Each row was made from one walk, in order. Every step used is in the known rows, and no mark comes twice. Write each row's walk.
Known rows
posune-kuvo-tuto-razud-rimul-vuven-radod-tuzip-sinovam: [-37 61 -8 -10 -140 -71 317 172 -174 81 -30 -130 65 -8 95 -24 179 -26 524 -280 129 -244 -81 53 389 434 96 195 -203 128 14 -216 200 194 277 -87 263 -183 52 150 -31 -90 -144 -288 -293 -5 -3 50 -141 203 208 204 183 276]
tuto-zusav-radod-posune-tuzip-felu-kuvo-rimul: [-18 218 -298 -294 20 -109 92 -29 361 257 84 -167 132 -324 27 282 31 -118 223 -362 162 -109 -346 219 -215 149 6 207 -106 144 82 -36 156 -46 449 241 145 30 -231 -89 65 -241 286 3 -124 -22 53 42 -214 553 -4 121 -11 29]
rimul-vuven-tuto-zusav-radod-posune-tuzip-felu: [-95 418 -135 -262 -214 -72 202 -96 27 243 59 -143 92 -64 187 68 318 -214 339 -430 135 -1 -590 164 -22 -41 183 192 -366 159 -44 -134 244 20 323 299 249 2 -316 92 117 -50 139 -317 -382 -61 21 -194 -249 366 41 22 -5 217]
kuvo-vuven-radod-posune-tuzip-felu-razud: [-49 253 -160 -281 108 -195 187 -160 186 402 37 -171 42 -468 -2 202 299 41 277 -156 153 -118 -337 29 109 380 210 44 -176 131 13 -133 152 118 491 -42 373 94 -137 -151 100 137 153 -58 -260 -74 -13 200 -209 360 343 158 -64 231]
felu-kuvo-tuto-zusav-radod-posune-razud-rimul-vuven: [12 211 -114 -204 173 -50 315 325 -14 -34 -21 -103 175 -107 74 174 102 51 262 -475 258 -82 -341 322 -82 157 75 304 -163 237 201 -187 174 131 277 156 267 -280 -150 17 -239 -168 -79 -113 -93 -240 -148 155 -269 539 -21 193 60 109]
zusav-tuto-razud-rimul-kuvo: [-75 46 -307 -17 23 -79 123 289 26 -3 191 -339 -91 -179 72 305 -8 24 290 -162 115 -79 -173 13 157 26 192 181 -16 76 -42 -180 118 -53 396 -8 48 55 -174 287 -180 -43 -205 -114 -152 329 -180 -30 -139 291 45 111 13 147]
razud-tuto-zusav-vuven-radod-tuzip-felu-kuvo-folor: [164 366 -222 -178 168 165 132 -14 99 250 346 -152 -26 -166 12 193 -27 61 302 -184 53 -583 -290 401 -48 162 -7 152 -171 224 -124 -145 36 -220 317 246 233 -185 -130 16 57 -256 40 -96 272 116 57 -49 -274 405 -16 56 108 -7]
felu-kuvo-rimul-radod-tuzip-zusav-tuto-vuven: [-83 3 -190 -168 175 -38 272 26 294 98 45 -230 98 -41 111 547 -84 65 199 -371 152 -110 -6 294 -25 284 118 209 -49 51 140 161 221 -58 435 96 251 145 -208 71 -339 30 -13 -101 0 201 -87 108 -189 394 46 198 81 -67]
folor-kuvo-tuto-vuven-radod-razud-rimul: [158 64 -313 -121 116 -156 237 195 -120 -111 154 -182 62 68 11 168 228 164 159 -202 236 119 -408 306 371 -17 133 322 -36 134 57 -216 193 74 163 -336 290 -151 -30 34 -176 -164 -205 -28 -149 43 189 322 -130 199 3 107 8 138]
zusav-radod-tuto-razud: [-122 105 -220 -76 -287 -1 82 36 26 70 205 -387 -68 -82 32 213 6 -69 176 -233 314 -126 -236 94 89 -79 16 305 34 100 -191 -213 -41 53 293 25 81 76 -371 184 -194 -154 60 -106 179 287 -153 9 -150 253 -110 -29 -124 137]
razud-rimul-vuven-tuto-zusav-radod-posune-kuvo: [-97 229 -77 -214 -65 46 467 130 -149 12 99 -257 135 41 310 -13 214 -155 320 -392 104 75 -512 112 1 -188 116 82 -245 84 35 -301 264 53 81 227 86 -178 -198 106 -82 -129 -61 -259 -426 -192 70 -70 -229 437 6 192 101 181]
radod-tuzip-felu-razud-tuto-vuven-zusav: [-29 113 -284 -286 146 -59 147 -349 68 198 243 -333 -290 -114 100 182 348 216 314 145 150 -356 -373 223 -42 107 80 205 -246 97 24 -112 83 -185 443 159 426 191 -243 91 24 -90 -67 -124 26 12 -41 -55 -94 404 102 114 -58 334]
zusav-radod-razud-rimul: [-19 180 -262 -130 -49 69 212 158 111 32 -1 -403 -32 8 27 55 97 -26 216 -85 273 -77 -368 242 -10 -89 -76 353 107 26 65 -242 -15 129 315 23 154 -103 -241 108 -179 -119 3 22 -57 99 -166 113 19 411 -94 226 -109 182]
zusav-vuven-radod-tuto-razud: [-56 291 -94 -22 -132 201 196 -19 -9 118 314 -342 -48 -170 33 198 -38 -68 141 -271 147 -110 -279 120 244 25 88 157 -73 161 -280 -237 39 77 143 19 -16 -1 -296 181 -82 -139 52 -237 249 297 -109 -4 -301 173 -38 -55 -46 139]
rimul-razud-kuvo-vuven-tuto-zusav-radod-tuzip: [0 325 -135 -100 75 -157 413 85 -34 113 -186 75 33 -54 354 191 20 215 503 -397 75 -228 -360 106 -28 -55 167 352 -21 125 -111 -91 166 76 16 154 162 -117 -86 244 -146 145 -251 -277 -126 -20 -24 -20 -404 324 -2 148 -8 -10]
rimul-kuvo-vuven-tuto-zusav-radod-tuzip-posune: [-120 423 -272 -82 30 -246 160 83 51 119 21 -19 22 -18 138 284 81 41 430 -448 113 -180 -227 118 133 -48 269 170 12 159 74 94 88 110 106 26 32 -140 -108 397 -73 135 288 -304 -146 255 -251 -86 -318 318 108 114 8 123]
vuven-tuto-zusav-radod-razud-kuvo-folor: [45 217 -193 -120 -66 116 223 95 -3 -7 89 -182 74 33 98 199 -105 -89 252 -339 141 -321 -491 163 -61 -390 65 322 60 57 -160 -174 55 -47 91 60 63 -224 -161 69 -65 -278 -140 -243 179 291 101 -109 -296 311 -205 -6 -35 -59]
posune-razud-rimul-kuvo: [6 15 -340 -101 180 -210 304 351 52 34 145 -114 -2 -124 35 148 1 225 475 -22 93 -117 -324 110 255 309 104 169 -67 121 322 -200 181 211 290 2 153 -102 -61 207 -80 15 -263 78 -362 88 -186 65 58 85 202 294 47 200]
razud-tuto-vuven-radod-tuzip: [88 267 -209 -199 44 103 259 -163 -131 83 228 -243 -124 -44 193 102 288 369 364 -63 162 -249 -386 264 232 -150 93 108 -197 92 -117 -211 82 8 86 70 238 -129 -155 124 -162 -166 -233 -146 21 129 25 135 -149 157 15 20 -39 298]
razud-tuto-zusav-vuven: [38 357 -317 -107 92 262 193 -28 -47 151 392 -175 -61 -258 89 220 90 313 423 -40 101 -274 -364 315 16 -124 154 80 -82 173 -21 -231 25 107 304 155 30 -65 -310 95 -226 -170 -7 -3 107 153 -7 167 -211 159 -51 -30 28 126]
rimul-radod-tuzip-posune: [-30 129 -389 -80 -146 -188 102 -141 111 72 -53 -251 76 94 42 93 116 186 449 -175 250 -315 -107 247 128 323 253 387 -200 -26 79 109 136 244 318 -58 162 45 -266 227 -234 75 -105 -86 -123 140 -151 -15 -13 119 239 65 29 248]
vuven-tuto-zusav-radod-posune-razud: [-44 423 -122 -292 -195 71 281 -75 18 -11 100 -262 87 -163 165 180 64 -58 379 -459 141 -174 -683 161 72 -341 152 249 -181 80 21 -144 181 150 38 246 20 -225 -363 110 -24 -334 10 -140 -44 131 -1 -112 -275 268 -117 -72 -80 197]
razud-kuvo-tuto-zusav: [4 -7 -396 -16 108 -19 231 53 -89 68 58 -127 84 -221 32 222 -37 326 431 -180 171 -248 -248 123 -33 94 203 370 -17 196 31 -27 124 192 281 16 127 -20 -92 70 -303 -91 -284 -153 30 71 97 204 -213 134 36 29 67 33]
tuto-vuven-zusav-radod: [-59 171 -182 -215 -56 -3 238 -276 -179 19 259 -316 -123 -9 -31 252 184 -128 114 -147 214 170 -424 143 147 -85 108 315 -171 191 -49 -65 183 -9 159 150 51 113 -335 228 -20 -247 11 -178 81 126 -34 164 -209 227 -45 -145 -63 329]
razud-kuvo-folor-tuto-zusav-vuven-radod-posune: [147 6 -271 -81 101 91 216 120 16 90 183 -156 176 -256 -54 140 -22 -27 246 -401 70 -323 -263 112 53 -104 14 289 -43 216 -138 -201 105 24 121 -46 -10 -164 -102 10 2 -300 -157 -130 230 169 227 71 -380 55 -61 -233 48 -9]
zusav-radod-razud-kuvo-sinovam: [42 110 -235 -98 54 58 263 180 153 136 7 -357 -56 -35 18 189 -36 -11 150 -140 233 -189 -319 95 -57 56 -98 400 179 38 -44 -169 -33 134 260 -68 31 -76 -90 38 -231 -140 55 -15 33 232 -44 55 -29 195 -96 218 -119 -41]
posune-tuzip-radod-razud-kuvo: [-15 -3 -513 -64 70 33 153 82 324 288 -132 -221 84 -174 56 118 26 225 311 -10 201 -213 -247 175 -69 228 47 376 112 6 163 -178 121 395 389 6 133 34 -163 -122 -177 -3 -104 -62 -288 307 -138 159 60 83 59 363 -163 66]
zusav-vuven-tuto-razud: [-62 344 -101 -29 -1 254 178 45 0 -33 208 -382 -90 -101 -12 245 72 -34 279 -269 142 -49 -334 103 101 -47 197 195 -33 102 -137 -142 134 37 219 -18 -9 66 -264 239 -30 -91 -120 -206 144 388 -142 37 -292 140 11 -113 -65 74]
razud-tuto-vuven-radod-posune: [67 245 -188 -219 97 193 280 -106 -178 114 233 -273 -60 -187 179 86 308 403 356 -117 166 -166 -510 185 248 -245 147 -28 -236 105 -173 -303 136 37 96 32 191 -144 -255 10 -216 -232 -188 -100 22 124 32 191 -201 165 36 -21 -75 283]
posune-kuvo-tuto-razud-rimul-sinovam: [-72 -131 -234 34 47 -189 215 348 -184 30 91 -238 -26 -280 -37 119 -28 117 418 -93 182 -142 -79 12 310 345 206 184 -4 174 95 -302 111 235 200 -140 184 -47 70 97 -313 -44 -213 -49 -296 51 -22 121 -73 150 228 262 94 153]
zusav-vuven-tuto-razud-rimul: [-36 329 -74 -30 89 288 276 174 24 -83 223 -384 -88 -65 57 221 80 -32 260 -227 111 32 -335 139 74 -27 132 154 -27 70 -102 -243 169 -54 184 -29 12 -8 -191 213 -23 -96 -238 -180 30 312 -147 116 -253 302 -19 31 -24 97]
kuvo-folor-felu-razud-rimul-radod-tuto-zusav: [57 -60 -320 -169 45 -441 73 16 49 47 449 -106 7 -86 20 237 -109 -23 70 -40 251 -116 -257 209 60 -59 307 187 -62 133 -35 -246 -43 -215 384 -105 289 106 -201 -131 -124 -112 -252 11 105 21 287 -86 -129 303 34 56 159 -81]
razud-kuvo-vuven-radod: [-8 98 -228 -110 151 -21 400 41 -91 233 38 -141 52 -192 80 260 69 190 279 -203 143 -96 -144 -18 88 331 110 230 -40 107 -42 -72 208 189 265 -93 144 -31 -14 60 -135 131 -248 -164 -4 63 -8 312 -192 80 188 112 62 122]
vuven-zusav-tuto-razud-rimul: [-51 181 -193 -138 -128 18 198 -84 -130 -84 298 -416 -126 -86 76 345 77 -200 123 -224 138 -26 -249 52 121 80 177 283 -171 75 -161 -154 200 -65 283 112 84 89 -282 181 -75 -175 -223 -215 94 258 -146 45 -201 346 -10 29 34 330]
felu-razud-kuvo-tuto-zusav: [-5 -161 -340 -50 307 -28 240 -26 -7 100 63 -182 -45 -336 -17 302 50 365 320 -3 221 -221 -282 51 -211 95 243 289 12 202 68 -58 64 123 499 -105 159 107 -131 6 -279 31 -239 -149 49 -26 83 214 -235 292 100 58 -50 9]
rimul-razud-tuto-zusav-vuven-radod-posune-kuvo-folor: [151 277 -93 -53 118 85 339 101 -179 181 173 84 117 -284 173 -37 -92 212 592 -259 -44 -477 -522 170 301 -50 237 -54 -168 268 -256 -406 92 124 -15 132 83 -253 -184 -20 -188 -178 -48 -88 -59 17 189 -76 -419 127 145 54 30 -74]
posune-kuvo-folor-tuto-zusav-radod-razud: [27 -134 -358 -117 -166 -157 115 113 62 26 258 -49 163 -29 -168 24 -89 -213 290 -254 240 -327 -172 194 147 -130 -14 272 135 124 97 -274 -55 194 270 -105 57 -77 -134 6 -63 -387 105 83 37 175 253 1 -89 28 -22 -124 70 53]
tuzip-posune-radod-razud-kuvo: [8 -1 -505 -156 11 165 152 197 187 155 -16 -177 115 10 -38 145 24 319 457 -23 375 -286 -129 243 86 139 105 187 83 -95 172 -166 161 409 311 -193 20 -75 -288 14 -360 -162 -25 1 63 229 -284 166 167 97 48 264 -62 129]
posune-razud-kuvo-felu-sinovam: [52 -50 -293 -161 126 -159 377 235 264 105 143 -187 31 -170 -106 256 -69 36 370 54 184 -269 -141 33 -45 444 29 345 -36 32 187 -131 61 186 242 -172 111 -77 52 6 -188 -280 -359 92 -22 145 -16 92 -40 -111 188 88 91 -92]
folor-tuto-razud-rimul: [61 -122 -349 -51 -6 -137 174 182 26 -109 247 -191 -110 -20 -79 165 280 136 225 -190 364 48 -32 134 76 93 22 277 -27 53 31 -280 161 49 437 -231 155 141 -137 184 -58 -94 -420 56 -13 242 -63 312 -7 90 45 -116 44 350]
rimul-kuvo-felu-razud-tuto-zusav: [89 7 -349 -77 323 -352 200 66 14 127 356 -57 -179 -340 -10 279 109 362 351 73 174 -330 -319 29 56 67 339 5 -84 271 31 -145 -33 5 399 -82 122 28 -1 213 -188 123 -96 -42 -58 151 -99 -159 -274 43 231 58 -46 -69]
rimul-radod-tuto-razud-kuvo: [-64 -74 -217 -17 -162 -77 222 125 -49 93 181 -167 37 -54 232 187 -49 302 275 -191 205 -223 -147 72 178 109 156 259 -138 -31 -274 -261 127 65 310 -124 139 53 -257 122 -290 -7 -523 -194 103 230 -38 -22 -175 99 37 62 48 94]
felu-kuvo-folor-tuto-zusav-vuven-radod: [199 11 -298 -90 212 -37 118 68 40 20 370 -85 90 -82 -272 292 -58 -148 19 -389 239 -173 -87 269 -77 152 45 233 -32 301 -33 -21 90 -93 342 -37 34 -14 -113 86 146 -205 -37 -57 380 169 90 172 -289 209 7 -229 134 -41]
tuzip-zusav-vuven-radod-tuto-razud-rimul-kuvo-folor-felu: [4 197 -114 42 56 -55 172 319 93 289 308 -221 -50 -118 -11 202 -236 -145 206 -283 108 -2 -211 175 345 201 91 89 46 363 -180 -268 62 -36 229 30 85 -13 -165 83 -155 -73 182 -258 122 491 -38 -75 -210 139 43 212 22 -159]
felu-kuvo-rimul-sinovam: [-3 -135 -393 -78 325 -252 134 206 36 89 95 -294 -76 -220 -107 519 -28 105 92 -161 238 -103 38 48 -123 429 135 167 36 161 197 109 139 24 396 -24 224 161 -13 112 -176 232 5 35 13 60 -225 104 -70 270 179 258 97 -27]
radod-posune-kuvo-felu-razud-tuto: [-3 -76 -301 -229 182 -89 251 -19 84 103 189 -402 30 -391 47 5 166 252 438 44 198 -446 -339 -16 29 93 229 -42 -78 105 66 -287 -42 202 272 -117 175 -9 -89 -129 -285 -130 -45 101 -102 -26 49 -76 -166 51 298 143 -108 -65]
zusav-tuto-vuven-radod-tuzip-posune: [-100 196 -345 -176 -88 99 170 -237 140 64 101 -361 7 2 50 265 46 -95 257 -236 177 -126 -236 192 154 -57 195 260 -154 34 3 51 122 52 114 24 5 -7 -285 235 -206 -288 160 -217 -22 257 -47 -2 -138 310 -29 -72 -56 325]
zusav-tuto-vuven-radod-posune-sinovam: [7 138 -250 -264 -77 80 241 -215 -10 42 192 -425 92 -168 87 283 52 -75 222 -223 40 -17 -503 72 258 -154 181 119 -179 27 -38 -97 203 25 129 168 -7 -44 -300 62 -49 -329 97 -93 -189 172 75 -3 -190 274 -33 -22 -96 187]

Which walk is each row?
[-135 191 -86 -241 -35 -98 414 32 -105 54 183 -254 214 -226 281 166 67 -88 299 -335 -23 -76 -271 72 310 195 259 79 -222 5 -1 -222 230 105 175 57 180 -103 -215 -13 -184 -20 -215 -100 -273 -113 3 76 -238 383 202 266 182 226] -> razud-rimul-radod-posune-kuvo-vuven-zusav-tuto
[105 -25 -379 40 253 -197 147 381 32 -9 381 -18 43 -143 -127 214 -23 -4 298 -186 44 -122 -161 194 167 2 104 140 59 280 126 -189 58 -102 278 -47 49 -42 -20 253 47 -43 -95 21 -119 194 17 81 -213 174 39 -18 162 9] -> razud-rimul-kuvo-folor-tuto-zusav-vuven
[-67 127 -13 -172 -148 -63 404 180 -13 -5 154 -352 88 -159 157 107 86 -311 207 -396 137 -103 -228 -45 281 137 187 119 -270 43 -147 -382 196 47 123 -14 94 -144 -35 81 -235 -234 -159 -208 -248 62 -2 -198 -311 193 115 63 50 154] -> zusav-tuto-razud-rimul-vuven-radod-posune-kuvo-felu
[-103 186 -303 -70 273 -85 385 363 146 35 78 86 64 31 48 274 7 168 516 -222 138 -62 -182 110 242 432 234 13 -18 51 322 -124 231 249 198 -284 107 -180 -42 207 -169 98 -39 -57 -307 255 -354 211 -6 214 273 338 37 237] -> tuzip-posune-razud-rimul-kuvo-vuven-tuto
[-30 -35 -247 -325 61 -144 120 -283 179 170 249 -180 -103 -251 -85 135 433 -125 104 -173 250 155 -429 146 1 15 20 234 -197 236 30 -193 107 -61 472 -71 215 240 -351 34 230 -232 69 -104 -40 16 66 139 -155 352 31 -172 -180 396] -> folor-tuto-vuven-zusav-radod-posune-tuzip-felu-razud
[81 -5 -372 -151 -65 -155 259 75 192 14 176 -56 20 -81 -36 133 75 -2 172 -300 341 -182 -212 206 -67 -164 -56 460 59 123 27 -226 -29 157 250 -134 7 -100 -93 162 -151 -295 -136 -16 195 182 56 -12 -188 26 -188 -191 -48 111] -> folor-tuto-zusav-radod-razud-kuvo-felu
[-57 249 -225 -301 98 -191 156 -133 161 261 36 -208 -127 -183 195 272 135 24 261 -162 206 -62 -287 60 -218 -108 140 339 32 125 88 1 4 -62 432 -54 112 4 -181 57 127 -102 13 -245 175 35 130 -60 -191 383 -90 66 11 15] -> folor-felu-razud-kuvo-vuven-tuto-zusav-radod-tuzip-sinovam
[32 324 -159 -177 146 -198 358 258 -51 28 134 -112 110 -136 255 256 99 59 365 -352 -49 35 -493 60 176 -115 155 -4 -14 101 86 -195 215 -33 86 168 45 -265 -41 171 81 52 59 -118 -458 51 -120 33 -290 500 50 347 19 32] -> razud-rimul-kuvo-vuven-tuto-zusav-radod-posune-sinovam
[-94 -150 -309 -201 298 57 395 -67 200 220 143 -351 -30 -397 25 178 145 255 321 38 218 -311 -335 52 54 67 204 31 -68 73 195 -322 133 193 268 -32 137 44 -195 -166 -396 -187 48 97 -248 171 -37 69 -149 39 172 154 -178 16] -> tuzip-radod-posune-kuvo-felu-razud-tuto-vuven
[136 -149 -235 -173 28 -40 275 159 134 91 71 24 96 -49 -57 183 21 68 478 -177 96 -438 -146 137 317 216 -131 357 -95 69 174 -173 163 78 191 -201 187 -254 22 90 172 -416 -323 -17 59 236 120 115 -70 -72 -47 -120 75 244] -> posune-razud-kuvo-folor-tuto-vuven-radod-tuzip-sinovam
[50 54 -380 -86 0 -210 180 228 72 12 209 -17 -38 -36 38 87 155 76 218 -292 248 -10 -297 253 55 -291 -34 285 66 167 98 -251 14 94 320 -33 26 -107 -186 295 -33 -129 -33 -47 -64 147 -56 20 -96 268 -146 -4 16 263] -> folor-tuto-zusav-radod-razud-rimul-kuvo
[31 395 -239 -127 82 353 362 9 117 181 267 53 22 -130 12 198 -49 182 484 -182 144 -265 -352 328 196 274 126 79 -191 133 91 -258 145 353 190 -94 -101 -305 -297 83 -252 -320 148 -61 86 250 -145 199 -105 104 50 28 -47 330] -> tuzip-posune-razud-tuto-zusav-vuven-radod
[-62 -12 -196 -66 151 83 534 180 111 135 -49 115 110 83 23 296 -19 27 374 -333 182 -82 -92 41 153 689 84 210 -174 53 196 -102 323 374 286 -295 94 -128 -61 79 -311 39 -47 -191 -147 134 -176 186 -36 -20 239 181 20 254] -> tuzip-posune-razud-kuvo-rimul-vuven-radod
[94 57 -282 -271 -13 -204 -30 -97 125 144 189 -253 84 -153 -202 118 164 -387 77 -403 214 -168 -293 163 -64 349 -41 347 -142 316 -70 -24 72 -107 439 72 272 83 -252 -38 330 -197 116 -102 189 93 -31 18 -171 373 107 -33 -59 100] -> vuven-zusav-radod-posune-tuzip-felu-kuvo-folor-tuto
[10 3 -244 -171 35 -153 244 91 -122 -38 239 -191 -200 -7 6 190 294 -75 -1 -181 272 188 -280 231 193 -225 -58 325 -47 160 50 -328 77 3 91 -84 149 -50 -174 262 -43 -189 -111 -109 25 91 -134 110 -89 307 -195 -2 -33 493] -> folor-tuto-vuven-zusav-radod-razud-rimul-sinovam
[-64 12 -191 -99 -65 -31 235 -122 -81 133 54 -179 101 -127 -4 26 66 87 560 -143 96 -275 -221 102 406 207 144 166 -117 167 119 -13 118 213 155 -48 160 -102 -49 125 -4 -280 46 -164 -168 62 152 97 -112 123 154 55 112 212] -> posune-kuvo-tuto-vuven-radod-tuzip-sinovam
[60 168 -28 -226 283 43 429 222 -32 57 88 -42 83 -80 157 300 185 174 216 -462 174 -200 -232 149 71 392 60 -10 -222 129 65 -187 226 126 321 -34 365 -191 -86 -74 -218 95 -142 -120 31 -61 -197 115 -213 219 192 251 56 90] -> felu-kuvo-rimul-vuven-radod-posune-razud-tuto
[-20 143 -91 -222 -279 -74 260 157 -241 -4 415 -167 -3 27 184 272 223 5 178 -235 295 -24 -198 187 391 26 145 53 -220 28 -120 -410 267 53 170 141 259 17 -326 100 -151 -42 -273 -209 12 26 -286 23 -106 221 -43 214 133 281] -> posune-radod-tuto-razud-rimul-vuven-zusav
[-16 227 -262 -222 48 -358 68 40 0 138 309 -163 -79 -22 68 251 13 45 -75 -353 416 130 -24 129 47 182 196 174 -13 159 -150 -145 48 -23 304 -131 209 105 -133 -18 -71 -64 -131 -177 404 157 -24 76 -157 227 81 88 119 29] -> folor-felu-kuvo-vuven-radod-tuto-razud
[108 272 -130 -303 186 -356 216 200 7 -55 160 -170 61 66 223 208 118 123 85 -402 243 234 -225 153 65 201 257 117 -105 -26 -25 -228 259 -107 287 -124 219 -69 -57 -103 48 -33 -436 -90 -20 65 -11 82 -151 384 157 293 111 -62] -> folor-felu-kuvo-vuven-tuto-razud-rimul-radod-posune-sinovam
